Below are the code and all the weights of a small trained network. Each question names an input and a class and asks about switching units off, where a switched-off unit gives its printed mean instead of its output.

import numpy as np


def w(rows, s, z=0):
    codes = np.array(rows[::2]) - 128.0
    scale = np.full(codes.shape[1], s)
    scale[-1] = z or s
    return codes * scale


def norm(h):
    return h / np.sqrt((h * h).mean(-1, keepdims=True) + 1e-5)


def f(y):
    return y / 2 * (1 + np.tanh(0.7978845608 * (y + 0.044715 * y**3)))


def log_softmax(a):
    a = a - a.max(-1, keepdims=True)
    return a - np.log(np.exp(a).sum(-1, keepdims=True))


def net(x, mask):
    res = np.array(x, float).reshape(1, 7) / 4 @ E
    u = 0
    for l in range(3):
        y = f(norm(res) @ A[l][:, :-1].T + A[l][:, -1])
        res = res + np.where(mask[u : u + 13], y, B[l][:, -1]) @ B[l][:, :-1]
        u += 13
    return log_softmax(norm(res)[-1] @ U[:, :-1].T + U[:, -1])


A, B = {}, {}
E = w([
[151,181,101,82],'x0',
[134,126,83,253],'x1',
[91,196,171,129],'x2',
[226,169,131,146],'x3',
[109,187,81,124],'x4',
[166,130,114,72],'x5',
[27,168,90,113],'x6',
],0.0079)
A[0] = w([
[114,103,162,11,79],'0.n1',
[143,184,231,148,65],'0.n2',
[158,173,114,92,37],'0.n3',
[136,101,110,33,58],'0.n4',
[153,92,171,143,109],'0.n5',
[69,43,113,179,62],'0.n6',
[214,77,105,167,51],'0.n7',
[107,189,32,121,3],'0.n8',
[87,133,128,188,67],'0.n9',
[89,193,142,121,100],'0.n10',
[165,159,134,97,94],'0.n11',
[60,46,125,181,42],'0.n12',
[121,148,128,178,70],'0.n13',
],0.011,0.006)
B[0] = w([
[141,97,133,19,255],'0.n1',
[163,206,178,137,154],'0.n2',
[80,106,128,155,129],'0.n3',
[97,132,192,105,186],'0.n4',
[118,120,45,104,148],'0.n5',
[2,118,220,213,207],'0.n6',
[225,77,102,193,192],'0.n7',
[114,174,52,142,166],'0.n8',
[116,120,113,106,153],'0.n9',
[212,175,92,165,175],'0.n10',
[54,96,138,167,148],'0.n11',
[31,98,150,190,197],'0.n12',
[111,122,138,59,130],'0.n13',
],0.0076,0.0036)
A[1] = w([
[145,149,118,220,107],'1.n1',
[35,119,35,135,232],'1.n2',
[75,84,155,183,117],'1.n3',
[123,151,1,118,128],'1.n4',
[130,139,53,99,143],'1.n5',
[182,139,77,79,164],'1.n6',
[124,94,121,45,74],'1.n7',
[137,136,122,66,3],'1.n8',
[235,71,128,165,118],'1.n9',
[163,106,163,146,74],'1.n10',
[122,186,76,120,72],'1.n11',
[139,99,147,48,119],'1.n12',
[221,69,119,164,54],'1.n13',
],0.014,0.0045)
B[1] = w([
[99,122,141,58,207],'1.n1',
[137,132,179,168,254],'1.n2',
[107,57,119,186,197],'1.n3',
[45,183,126,157,199],'1.n4',
[70,166,149,143,170],'1.n5',
[48,114,125,146,203],'1.n6',
[114,122,171,42,188],'1.n7',
[85,111,151,132,148],'1.n8',
[111,112,11,126,211],'1.n9',
[115,135,96,102,135],'1.n10',
[128,243,146,139,165],'1.n11',
[53,113,115,98,204],'1.n12',
[133,118,37,123,189],'1.n13',
],0.011,0.0071)
A[2] = w([
[155,98,29,135,170],'2.n1',
[143,119,152,59,92],'2.n2',
[90,135,185,179,167],'2.n3',
[186,96,81,134,167],'2.n4',
[152,82,139,114,221],'2.n5',
[118,106,161,8,1],'2.n6',
[111,152,112,74,119],'2.n7',
[136,73,82,149,246],'2.n8',
[45,72,191,120,185],'2.n9',
[147,183,132,134,92],'2.n10',
[202,79,99,110,169],'2.n11',
[79,118,127,147,149],'2.n12',
[230,197,162,77,173],'2.n13',
],0.015,0.0033)
B[2] = w([
[97,149,68,49,183],'2.n1',
[74,108,141,30,156],'2.n2',
[211,61,129,121,195],'2.n3',
[46,152,64,78,154],'2.n4',
[33,204,133,184,148],'2.n5',
[12,132,218,75,197],'2.n6',
[188,146,213,98,163],'2.n7',
[101,129,39,163,183],'2.n8',
[183,50,150,164,244],'2.n9',
[213,160,168,98,139],'2.n10',
[62,193,77,98,149],'2.n11',
[208,129,98,149,172],'2.n12',
[254,3,59,90,144],'2.n13',
],0.0085,0.011)
U = w([
[66,110,200,26,25],'0',
[119,63,142,206,251],'1',
[215,143,122,91,59],'2',
[121,238,153,168,128],'3',
[81,125,3,102,129],'4',
],0.024,0.0027)

Each question gives the input, the list of numbers given to net, and the class t.
The units are the neurons (one row each of A and B). Each row of codes is followed by its name. A weight is (code - 128) times the scale printed after its matrix; where a second scale follows, it is the last column's (A, B and U).
mask holds one flag per neuron, layer by layer. A switched-off neuron (its flag False) gives its mean, the last column of its row in B, instead of its output. The means were averaged over made-up inputs and are rounded, as every weight is.
A unit's drop is (log p(t) with every unit on - log p(t) with that unit switched off) / (log p(t) with every unit on - log p(t) with every unit switched off).
k most important neurons: the k neurons with the biggest drops, biggest first
top k neurons in layer l: the k neurons of layer l with the biggest drops, biggest first
drop when u is switched off: that unit's drop, to one decimal
input [6,1,8,5,-3,-1,1], class 2: most important neuron => [2.n13]
input [1,-7,-7,8,7,-3,4], class 0: 2 most important neurons => [0.n4 1.n7]
input [-5,-2,4,-5,-8,6,-8], class 4: top 3 neurons in layer 1 => [1.n9 1.n13 1.n1]
input [7,5,6,0,2,3,-4], class 3: top 3 neurons in layer 1 => [1.n4 1.n7 1.n11]
input [5,2,4,2,6,0,-5], class 3: top 4 neurons in layer 0 => [0.n6 0.n4 0.n12 0.n8]
input [-6,1,4,4,4,-4,-2], class 2: 2 most important neurons => [0.n2 2.n13]
input [7,2,7,7,-6,-4,8], class 2: top 2 neurons in layer 0 => [0.n2 0.n5]
input [-8,4,7,-3,5,8,5], class 3: 2 most important neurons => [0.n10 1.n11]
input [-4,7,-3,-3,-7,-8,-8], class 4: 2 most important neurons => [0.n7 1.n9]
input [-6,-6,0,4,5,-8,-3], class 2: 2 most important neurons => [0.n2 0.n7]
input [-8,8,3,5,4,2,8], class 1: 2 most important neurons => [2.n3 1.n3]
input [-4,3,7,6,-5,-1,1], class 2: drop when 0.n2 is switched off => 0.8
input [3,8,-7,-2,5,-4,7], class 1: drop when 0.n6 is switched off => 0.1
input [-3,4,8,-4,3,4,-2], class 2: drop when 0.n10 is switched off => 0.2
input [2,7,5,6,4,-5,-2], class 2: top neuron in layer 1 => [1.n3]
